Below are the code and all the weights of a small trained network. Each question names an input and a target symbol and asks about switching units off, where a switched-off unit gives its printed mean instead of its output.

import numpy as np


def w(rows, s, z=0):
    codes = np.array(rows[::2]) - 128.0
    scale = np.full(codes.shape[1], s)
    scale[-1] = z or s
    return codes * scale


def norm(h):
    return h / np.sqrt((h * h).mean(-1, keepdims=True) + 1e-5)


def f(y):
    return np.maximum(y, 0)


def softmax(a):
    e = np.exp(a - a.max(-1, keepdims=True))
    return e / e.sum(-1, keepdims=True)


def log_softmax(a):
    a = a - a.max(-1, keepdims=True)
    return a - np.log(np.exp(a).sum(-1, keepdims=True))


def net(x, mask):
    ids = ['γδεηστω'.index(c) for c in x.split()]
    T = len(ids)
    res = E[ids] + P[:T]
    r = norm(res)
    for j in range(2):
        rows = slice(2 * j, 2 * j + 2)
        q, k, v = (r @ M[0][rows].T for M in (Q, K, V))
        z = softmax(np.where(np.tri(T) > 0, q @ k.T / 2**0.5, -1e9)) @ v
        o = O[0][rows]
        res = res + np.where(mask[j], z, o[:, -1]) @ o[:, :-1]
    y = f(norm(res) @ A[0][:, :-1].T + A[0][:, -1])
    res = res + np.where(mask[2:14], y, B[0][:, -1]) @ B[0][:, :-1]
    return log_softmax(norm(res)[-1] @ U[:, :-1].T + U[:, -1])


Q, K, V, O, A, B = {}, {}, {}, {}, {}, {}
E = w([
[151,191,201,231,127,93,235,241,92,175,64,74],'γ',
[54,247,147,123,144,153,94,153,251,94,134,156],'δ',
[120,152,78,103,190,184,238,199,108,133,147,114],'ε',
[178,179,64,112,124,53,150,92,213,57,17,99],'η',
[44,102,68,114,107,136,93,99,104,81,151,40],'σ',
[33,57,95,193,158,121,149,125,172,137,76,187],'τ',
[113,101,99,123,12,158,208,118,181,162,184,137],'ω',
],0.02)
P = w([
[122,78,243,71,202,89,127,87,172,210,168,110],'0',
[137,58,84,151,162,143,98,241,233,163,192,85],'1',
[100,106,72,187,138,130,89,245,224,126,189,83],'2',
[108,79,69,113,108,115,129,227,172,100,160,151],'3',
[93,98,75,124,90,107,162,200,134,63,135,142],'4',
[82,135,81,130,81,129,180,168,113,71,118,135],'5',
[90,157,77,135,89,139,180,136,119,89,99,136],'6',
[75,189,79,113,95,154,163,104,103,90,89,130],'7',
[71,240,97,121,106,143,150,68,109,119,70,111],'8',
[85,245,70,113,106,160,143,62,85,140,62,121],'9',
[130,254,17,150,125,217,137,29,92,176,43,116],'10',
],0.012)
Q[0] = w([
[225,135,221,90,217,98,112,166,86,173,173,180],'head 1',
[70,156,31,177,100,172,226,175,219,94,91,96],'head 1',
[169,130,136,91,66,189,111,73,97,253,118,171],'head 2',
[92,192,88,203,171,208,150,61,132,179,51,74],'head 2',
],0.0073)
K[0] = w([
[117,139,68,146,88,167,147,155,102,147,90,126],'head 1',
[157,88,236,56,143,71,125,79,82,154,184,85],'head 1',
[187,147,164,85,248,110,123,171,131,154,163,80],'head 2',
[81,166,136,95,96,141,162,1,92,161,93,157],'head 2',
],0.0093)
V[0] = w([
[61,67,50,116,88,254,171,122,133,148,227,143],'head 1',
[98,126,161,116,83,97,83,45,158,81,125,62],'head 1',
[77,156,183,154,46,182,147,147,182,176,157,183],'head 2',
[26,38,95,203,161,115,105,136,79,128,132,152],'head 2',
],0.009)
O[0] = w([
[152,167,40,93,122,22,85,168,134,159,176,110,254],'head 1',
[165,127,144,57,81,252,9,244,111,127,87,111,57],'head 1',
[115,139,146,115,61,92,141,121,118,202,150,235,232],'head 2',
[128,174,81,116,183,176,84,57,65,213,88,122,233],'head 2',
],0.012,0.006)
A[0] = w([
[81,109,113,153,63,213,161,111,133,141,47,135,130],'neuron 1',
[152,140,141,157,196,97,112,55,148,124,106,101,73],'neuron 2',
[193,68,235,134,126,217,92,138,63,73,104,160,2],'neuron 3',
[77,132,91,126,99,139,178,87,213,181,110,189,127],'neuron 4',
[148,103,96,128,16,134,127,68,99,75,150,43,114],'neuron 5',
[162,138,142,135,135,133,118,103,113,123,152,135,103],'neuron 6',
[164,106,134,102,63,188,95,169,107,106,49,132,181],'neuron 7',
[123,79,231,165,168,175,147,59,125,92,109,145,119],'neuron 8',
[152,124,172,129,121,139,171,156,204,81,178,75,142],'neuron 9',
[143,106,126,191,194,137,142,137,106,137,97,74,177],'neuron 10',
[180,90,167,128,155,138,183,172,119,215,178,99,101],'neuron 11',
[101,165,86,122,167,123,153,181,136,9,96,128,160],'neuron 12',
],0.014,0.0083)
B[0] = w([
[98,175,158,74,93,153,198,156,148,162,180,143,197],'neuron 1',
[122,158,67,120,149,183,104,160,70,93,88,122,158],'neuron 2',
[231,187,133,181,138,30,146,209,62,111,159,66,140],'neuron 3',
[125,181,113,94,123,148,168,163,92,65,139,121,248],'neuron 4',
[186,184,92,106,109,168,165,232,66,119,155,193,162],'neuron 5',
[106,138,141,156,119,120,124,150,118,159,124,159,128],'neuron 6',
[55,116,117,142,79,71,117,8,101,123,121,102,188],'neuron 7',
[180,144,41,151,146,111,41,151,146,182,78,176,166],'neuron 8',
[74,61,138,159,124,144,139,94,185,139,125,166,156],'neuron 9',
[97,65,173,100,103,171,144,106,91,113,97,62,175],'neuron 10',
[151,156,183,79,109,161,122,144,76,105,131,87,157],'neuron 11',
[79,138,120,130,122,107,223,151,71,89,137,73,179],'neuron 12',
],0.013,0.015)
U = w([
[65,79,87,172,205,185,119,141,182,196,3,199,255],'γ',
[44,123,178,73,111,151,189,103,188,187,203,61,14],'δ',
[83,105,71,220,174,69,158,92,172,52,59,69,210],'ε',
[133,167,193,244,146,119,114,175,112,196,75,50,107],'η',
[85,141,68,128,166,168,57,76,125,198,76,61,196],'σ',
[93,187,157,44,238,220,93,220,85,41,122,6,71],'τ',
[105,200,81,132,102,109,94,181,176,169,150,156,101],'ω',
],0.0049,0.0025)

Each question gives the input, a string of symbols that net reads in full, and the target symbol t.
The units are the heads (2 rows each of Q, K, V and O) and the neurons (one row each of A and B). Each row of codes is followed by its name. A weight is (code - 128) times the scale printed after its matrix; where a second scale follows, it is the last column's (O, A, B and U).
mask holds one flag per unit, heads first, then neurons. A switched-off unit (its flag False) gives its mean, the last column of its rows in O or B, instead of its output. The means were averaged over made-up inputs and are rounded, as every weight is.
A unit's drop is (log p(t) with every unit on - log p(t) with that unit switched off) / (log p(t) with every unit on - log p(t) with every unit switched off).
The circuit of an input: a set's keep is (log p(t) with only the set's units on - log p(t) with every unit switched off) / (log p(t) with every unit on - log p(t) with every unit switched off). Starting from the 12 units with the biggest drops (on a tie, the unit counted first), units are removed one at a time, each time the one whose removal leaves the highest keep (on an exact tie, the one counted first), for as long as the keep stays at least 0.8.
circuit, biggest first: the units of the circuit, biggest drop first
most important unit: the unit with the biggest drop
k most important neurons: the k neurons with the biggest drops, biggest first
heads that matter: for each layer, one digit per head in row order, 1 if its drop is at least 0.15 and else 0, layers parted by /
drop when u is switched off: that unit's drop, to one decimal
input δ σ ε ω σ γ ε ω ε ω ε, target δ: circuit, biggest first	[head 1; neuron 1; neuron 7; head 2]
input τ σ σ η, target τ: heads that matter	01
input ω γ ω ω σ, target ω: circuit, biggest first	[head 2; head 1; neuron 10]
input ε η ε, target ε: circuit, biggest first	[head 2; head 1]
input δ ω σ σ η δ ε ε ω η, target δ: heads that matter	10
input σ σ ε τ, target σ: heads that matter	11
input ε ε δ γ δ, target ε: 2 most important neurons	[neuron 1; neuron 5]
input γ η η τ σ ε δ τ η, target γ: heads that matter	10
input γ σ σ ε δ δ, target γ: circuit, biggest first	[head 1; neuron 8]
input ω δ ε τ τ ε ε ω δ δ ε, target ω: circuit, biggest first	[head 1; head 2]
input σ ε ε δ δ σ ε, target σ: circuit, biggest first	[head 1; neuron 7; neuron 4]
input ε ε ε τ δ ε η δ ε, target ε: circuit, biggest first	[head 1; neuron 1]
input η ε σ σ η σ δ, target η: circuit, biggest first	[head 1; neuron 3; neuron 8]
input η τ ω η σ σ ε δ ε, target η: 3 most important neurons	[neuron 3; neuron 8; neuron 4]
input σ γ ε ε γ ε γ τ, target σ: circuit, biggest first	[head 1; head 2; neuron 7]
input σ σ γ ε δ σ δ, target σ: circuit, biggest first	[head 1; neuron 7; neuron 4]
input σ σ ω η, target σ: circuit, biggest first	[head 1; neuron 7]
input ω ω η ω δ γ δ ω ε δ σ, target ω: circuit, biggest first	[head 1; neuron 5; neuron 10]
input ε ε σ ω ε ω γ η ε ε γ, target ε: circuit, biggest first	[head 1; head 2]
input δ ε γ, target δ: most important neuron	[neuron 9]
input ω γ ε ε δ γ, target ω: most important unit	head 2
input δ ε τ ε ε γ ε δ, target δ: 2 most important neurons	[neuron 1; neuron 7]
input ω ω ε η ε ε γ, target ω: 2 most important neurons	[neuron 10; neuron 12]
input γ τ γ ε ε, target γ: drop when neuron 12 is switched off	0.1
input ω γ δ σ ε ω σ δ ω ε, target ω: drop when head 1 is switched off	0.5
input ε η τ ω, target ε: drop when neuron 7 is switched off	-0.1
